Below is a small trained network, with its code and all its weights. Each question gives an input and a target symbol and asks what happens when units are switched off, that is, made to give their printed mean instead of their output.

import numpy as np


def w(rows, s, z=0):
    codes = np.array(rows[::2]) - 128.0
    scale = np.full(codes.shape[1], s)
    scale[-1] = z or s
    return codes * scale


def f(y):
    return np.maximum(y, 0)


def softmax(a):
    e = np.exp(a - a.max(-1, keepdims=True))
    return e / e.sum(-1, keepdims=True)


def log_softmax(a):
    a = a - a.max(-1, keepdims=True)
    return a - np.log(np.exp(a).sum(-1, keepdims=True))


def net(x, mask):
    ids = ['αβδηθλμξστφψω'.index(c) for c in x.split()]
    T = len(ids)
    res = E[ids] + P[:T]
    u = 0
    for l in range(2):
        r = res
        for j in range(2):
            rows = slice(2 * j, 2 * j + 2)
            q, k, v = (r @ M[l][rows].T for M in (Q, K, V))
            z = softmax(np.where(np.tri(T) > 0, q @ k.T / 2**0.5, -1e9)) @ v
            o = O[l][rows]
            res = res + np.where(mask[u + j], z, o[:, -1]) @ o[:, :-1]
        u += 2
        y = f(res @ A[l][:, :-1].T + A[l][:, -1])
        res = res + np.where(mask[u : u + 4], y, B[l][:, -1]) @ B[l][:, :-1]
        u += 4
    return log_softmax(res[-1] @ U[:, :-1].T + U[:, -1])


Q, K, V, O, A, B = {}, {}, {}, {}, {}, {}
E = w([
[128,143,7],'α',
[114,137,21],'β',
[157,170,179],'δ',
[135,83,167],'η',
[128,67,153],'θ',
[149,99,170],'λ',
[194,117,172],'μ',
[121,10,127],'ξ',
[116,81,164],'σ',
[58,138,165],'τ',
[58,133,109],'φ',
[58,145,143],'ψ',
[220,132,134],'ω',
],0.021)
P = w([
[37,163,254],'0',
[152,47,93],'1',
[122,73,107],'2',
[135,111,116],'3',
[123,113,140],'4',
[128,137,150],'5',
[130,130,162],'6',
[118,125,156],'7',
[111,128,163],'8',
[113,141,177],'9',
[117,119,172],'10',
[140,147,151],'11',
],0.0062)
Q[0] = w([
[140,161,100],'0.h1',
[109,81,231],'0.h1',
[166,158,155],'0.h2',
[144,76,244],'0.h2',
],0.011)
K[0] = w([
[147,144,1],'0.h1',
[12,125,248],'0.h1',
[96,44,157],'0.h2',
[54,153,207],'0.h2',
],0.009)
V[0] = w([
[210,177,112],'0.h1',
[110,9,95],'0.h1',
[113,27,178],'0.h2',
[141,64,208],'0.h2',
],0.013)
O[0] = w([
[205,126,194,38],'0.h1',
[160,142,2,144],'0.h1',
[204,191,112,244],'0.h2',
[188,92,143,254],'0.h2',
],0.0095,0.0064)
A[0] = w([
[169,194,137,1],'0.n1',
[229,2,189,29],'0.n2',
[199,178,179,161],'0.n3',
[32,83,126,188],'0.n4',
],0.0083,0.0022)
B[0] = w([
[98,100,193,167],'0.n1',
[116,207,253,255],'0.n2',
[46,43,143,224],'0.n3',
[171,2,159,183],'0.n4',
],0.0063,0.0094)
Q[1] = w([
[128,141,106],'1.h1',
[115,47,59],'1.h1',
[71,158,136],'1.h2',
[113,2,130],'1.h2',
],0.0087)
K[1] = w([
[217,202,105],'1.h1',
[245,54,79],'1.h1',
[187,170,137],'1.h2',
[2,119,224],'1.h2',
],0.0058)
V[1] = w([
[189,197,186],'1.h1',
[142,124,54],'1.h1',
[223,80,202],'1.h2',
[26,254,200],'1.h2',
],0.0086)
O[1] = w([
[216,77,177,174],'1.h1',
[132,1,222,24],'1.h1',
[138,51,123,252],'1.h2',
[151,219,35,186],'1.h2',
],0.0087,0.011)
A[1] = w([
[215,149,78,48],'1.n1',
[50,96,19,2],'1.n2',
[155,91,221,128],'1.n3',
[106,43,1,65],'1.n4',
],0.0095,0.0071)
B[1] = w([
[99,94,190,246],'1.n1',
[234,144,99,206],'1.n2',
[74,134,92,254],'1.n3',
[82,170,255,225],'1.n4',
],0.0082,0.0093)
U = w([
[180,194,103,72],'α',
[11,165,102,98],'β',
[14,223,255,7],'δ',
[145,82,172,72],'η',
[132,80,150,142],'θ',
[150,119,205,115],'λ',
[147,114,226,63],'μ',
[124,78,215,160],'ξ',
[162,79,143,216],'σ',
[41,133,83,203],'τ',
[26,154,153,166],'φ',
[46,139,82,207],'ψ',
[177,100,229,96],'ω',
],0.0087,0.011)

Each question gives the input, a string of symbols that net reads in full, and the target symbol t.
The units are the heads (2 rows each of Q, K, V and O) and the neurons (one row each of A and B). Each row of codes is followed by its name. A weight is (code - 128) times the scale printed after its matrix; where a second scale follows, it is the last column's (O, A, B and U).
mask holds one flag per unit, layer by layer, with each layer's heads first. A switched-off unit (its flag False) gives its mean, the last column of its rows in O or B, instead of its output. The means were averaged over made-up inputs and are rounded, as every weight is.
A unit's drop is (log p(t) with every unit on - log p(t) with that unit switched off) / (log p(t) with every unit on - log p(t) with every unit switched off).
The circuit of an input: a set's keep is (log p(t) with only the set's units on - log p(t) with every unit switched off) / (log p(t) with every unit on - log p(t) with every unit switched off). Starting from all 12 units, units are removed one at a time, each time the one whose removal leaves the highest keep (on an exact tie, the one counted first), for as long as the keep stays at least 0.8.
circuit, biggest first: the units of the circuit, biggest drop first
top k neurons in layer l: the k neurons of layer l with the biggest drops, biggest first
which heads matter: for each layer, one digit per head in row order, 1 if its drop is at least 0.15 and else 0, layers parted by /
input δ φ ξ σ, target α: which heads matter -> 10 / 11
input δ ξ β δ ξ δ δ σ ψ φ η, target α: circuit, biggest first -> (0.h1, 1.h1, 1.h2, 0.n2)
input δ τ δ α ξ λ λ ξ ω λ, target α: which heads matter -> 10 / 10
input ξ ξ λ, target ξ: which heads matter -> 11 / 11
input ξ η ω ξ δ λ ψ, target ξ: which heads matter -> 11 / 11
input δ σ β δ ξ λ, target α: circuit, biggest first -> (0.h1, 1.h1, 1.h2, 0.n3)
input ξ β μ ω, target ξ: which heads matter -> 10 / 11
input δ β δ δ ω, target α: which heads matter -> 11 / 11
input δ ω ω ψ, target α: circuit, biggest first -> (0.h1, 1.h2, 1.h1, 0.n2)
input δ δ σ φ, target α: circuit, biggest first -> (0.h1, 1.n2, 1.h2, 0.n2)
input ξ θ δ σ δ μ δ δ β, target ξ: which heads matter -> 11 / 10
input ξ μ δ α μ, target ξ: circuit, biggest first -> (1.h2, 0.h1, 1.h1)
input δ ξ η ψ ω, target α: circuit, biggest first -> (0.h1, 1.h1)
input ξ φ ξ σ σ μ, target ξ: circuit, biggest first -> (1.h1, 0.h1, 1.h2, 0.n2)
input ξ λ δ ξ δ λ θ λ μ β σ τ, target ξ: circuit, biggest first -> (1.h2, 0.h2)
input ξ ω β ψ, target ξ: circuit, biggest first -> (0.h1, 0.h2, 1.h2)
input α ξ α δ δ τ λ ω, target δ: top 2 neurons in layer 0 -> (0.n2, 0.n4)
input δ μ ψ ξ ψ θ, target α: circuit, biggest first -> (0.h1, 1.h1, 1.h2, 0.n3)
input μ ω ξ, target ω: which heads matter -> 11 / 10
input ξ μ ξ ξ σ δ ω η ξ ξ, target ξ: which heads matter -> 10 / 11
